Below are the code and all the weights of a small trained network. Each question names an input and a class and asks about switching units off, where a switched-off unit gives its printed mean instead of its output.

import numpy as np


def w(rows, s, z=0):
    codes = np.array(rows[::2]) - 128.0
    scale = np.full(codes.shape[1], s)
    scale[-1] = z or s
    return codes * scale


def norm(h):
    return h / np.sqrt((h * h).mean(-1, keepdims=True) + 1e-5)


def f(y):
    return np.maximum(y, 0)


def log_softmax(a):
    a = a - a.max(-1, keepdims=True)
    return a - np.log(np.exp(a).sum(-1, keepdims=True))


def net(x, mask):
    res = np.array(x, float).reshape(1, 6) / 4 @ E
    u = 0
    for l in range(2):
        y = f(norm(res) @ A[l][:, :-1].T + A[l][:, -1])
        res = res + np.where(mask[u : u + 9], y, B[l][:, -1]) @ B[l][:, :-1]
        u += 9
    return log_softmax(norm(res)[-1] @ U[:, :-1].T + U[:, -1])


A, B = {}, {}
E = w([
[126,128,124,122,132],'x0',
[130,148,151,136,131],'x1',
[130,134,138,133,128],'x2',
[107,73,168,137,145],'x3',
[148,189,92,128,112],'x4',
[249,110,91,107,161],'x5',
],0.012)
A[0] = w([
[70,166,122,151,2,32],'L0N1',
[181,32,190,152,106,44],'L0N2',
[33,76,43,62,183,101],'L0N3',
[185,80,250,116,200,71],'L0N4',
[184,89,130,67,190,2],'L0N5',
[166,90,109,138,106,134],'L0N6',
[232,97,101,160,106,37],'L0N7',
[55,130,216,77,109,82],'L0N8',
[84,134,181,170,87,125],'L0N9',
],0.0072,0.002)
B[0] = w([
[102,161,100,2,198,234],'L0N1',
[27,182,99,121,181,224],'L0N2',
[156,163,203,105,106,206],'L0N3',
[88,103,51,100,213,252],'L0N4',
[91,164,109,238,188,226],'L0N5',
[140,155,152,124,138,192],'L0N6',
[194,139,164,131,134,254],'L0N7',
[127,83,88,79,28,245],'L0N8',
[184,112,181,62,113,227],'L0N9',
],0.0077,0.0039)
A[1] = w([
[197,82,133,155,193,238],'L1N1',
[119,122,87,54,176,205],'L1N2',
[117,120,223,86,119,129],'L1N3',
[84,205,65,152,64,51],'L1N4',
[2,114,110,58,136,233],'L1N5',
[143,60,174,186,157,10],'L1N6',
[92,165,151,77,72,2],'L1N7',
[217,208,45,193,245,111],'L1N8',
[127,176,147,89,109,78],'L1N9',
],0.0094,0.0011)
B[1] = w([
[22,143,119,131,183,185],'L1N1',
[112,163,123,168,62,183],'L1N2',
[159,88,108,184,67,166],'L1N3',
[44,102,62,91,230,155],'L1N4',
[254,131,163,188,118,223],'L1N5',
[58,162,47,2,245,142],'L1N6',
[120,163,59,144,168,172],'L1N7',
[111,76,206,155,47,251],'L1N8',
[219,178,125,22,150,156],'L1N9',
],0.009,0.012)
U = w([
[180,185,120,139,55,63],'0',
[102,53,195,182,108,62],'1',
[54,181,60,100,247,250],'2',
],0.012,0.0025)

Each question gives the input, the list of numbers given to net, and the class t.
The units are the neurons (one row each of A and B). Each row of codes is followed by its name. A weight is (code - 128) times the scale printed after its matrix; where a second scale follows, it is the last column's (A, B and U).
mask holds one flag per neuron, layer by layer. A switched-off neuron (its flag False) gives its mean, the last column of its row in B, instead of its output. The means were averaged over made-up inputs and are rounded, as every weight is.
A unit's drop is (log p(t) with every unit on - log p(t) with that unit switched off) / (log p(t) with every unit on - log p(t) with every unit switched off).
The circuit of an input: a set's keep is (log p(t) with only the set's units on - log p(t) with every unit switched off) / (log p(t) with every unit on - log p(t) with every unit switched off). Starting from the 12 units with the biggest drops (on a tie, the unit counted first), units are removed one at a time, each time the one whose removal leaves the highest keep (on an exact tie, the one counted first), for as long as the keep stays at least 0.8.
units of the circuit, in order: the units of the circuit, biggest drop first
top k neurons: the k neurons with the biggest drops, biggest first
drop when u is switched off: that unit's drop, to one decimal
input [-5,1,6,8,-4,1], class 2: units of the circuit, in order : [L1N6]
input [8,-5,7,-3,8,0], class 2: top 2 neurons : [L1N4 L1N5]
input [1,-5,3,2,-2,6], class 2: top 3 neurons : [L1N1 L1N5 L1N6]
input [4,-3,-3,-1,7,-3], class 2: top 2 neurons : [L1N4 L1N8]
input [-5,6,-6,-4,4,-3], class 2: top 2 neurons : [L1N4 L1N8]
input [1,8,5,-4,7,-5], class 2: top 2 neurons : [L1N4 L1N8]
input [8,-5,-3,-3,4,-1], class 2: top 2 neurons : [L1N4 L0N4]
input [-2,1,4,-3,6,0], class 2: top 2 neurons : [L1N4 L1N5]
input [3,5,8,8,5,-5], class 0: drop when L0N4 is switched off : 0.0
input [-6,4,-1,7,6,4], class 1: drop when L1N8 is switched off : 2.8
input [0,-6,-7,7,-2,5], class 2: drop when L1N6 is switched off : 0.2
input [2,3,4,-6,-1,2], class 1: top 2 neurons : [L1N8 L0N8]
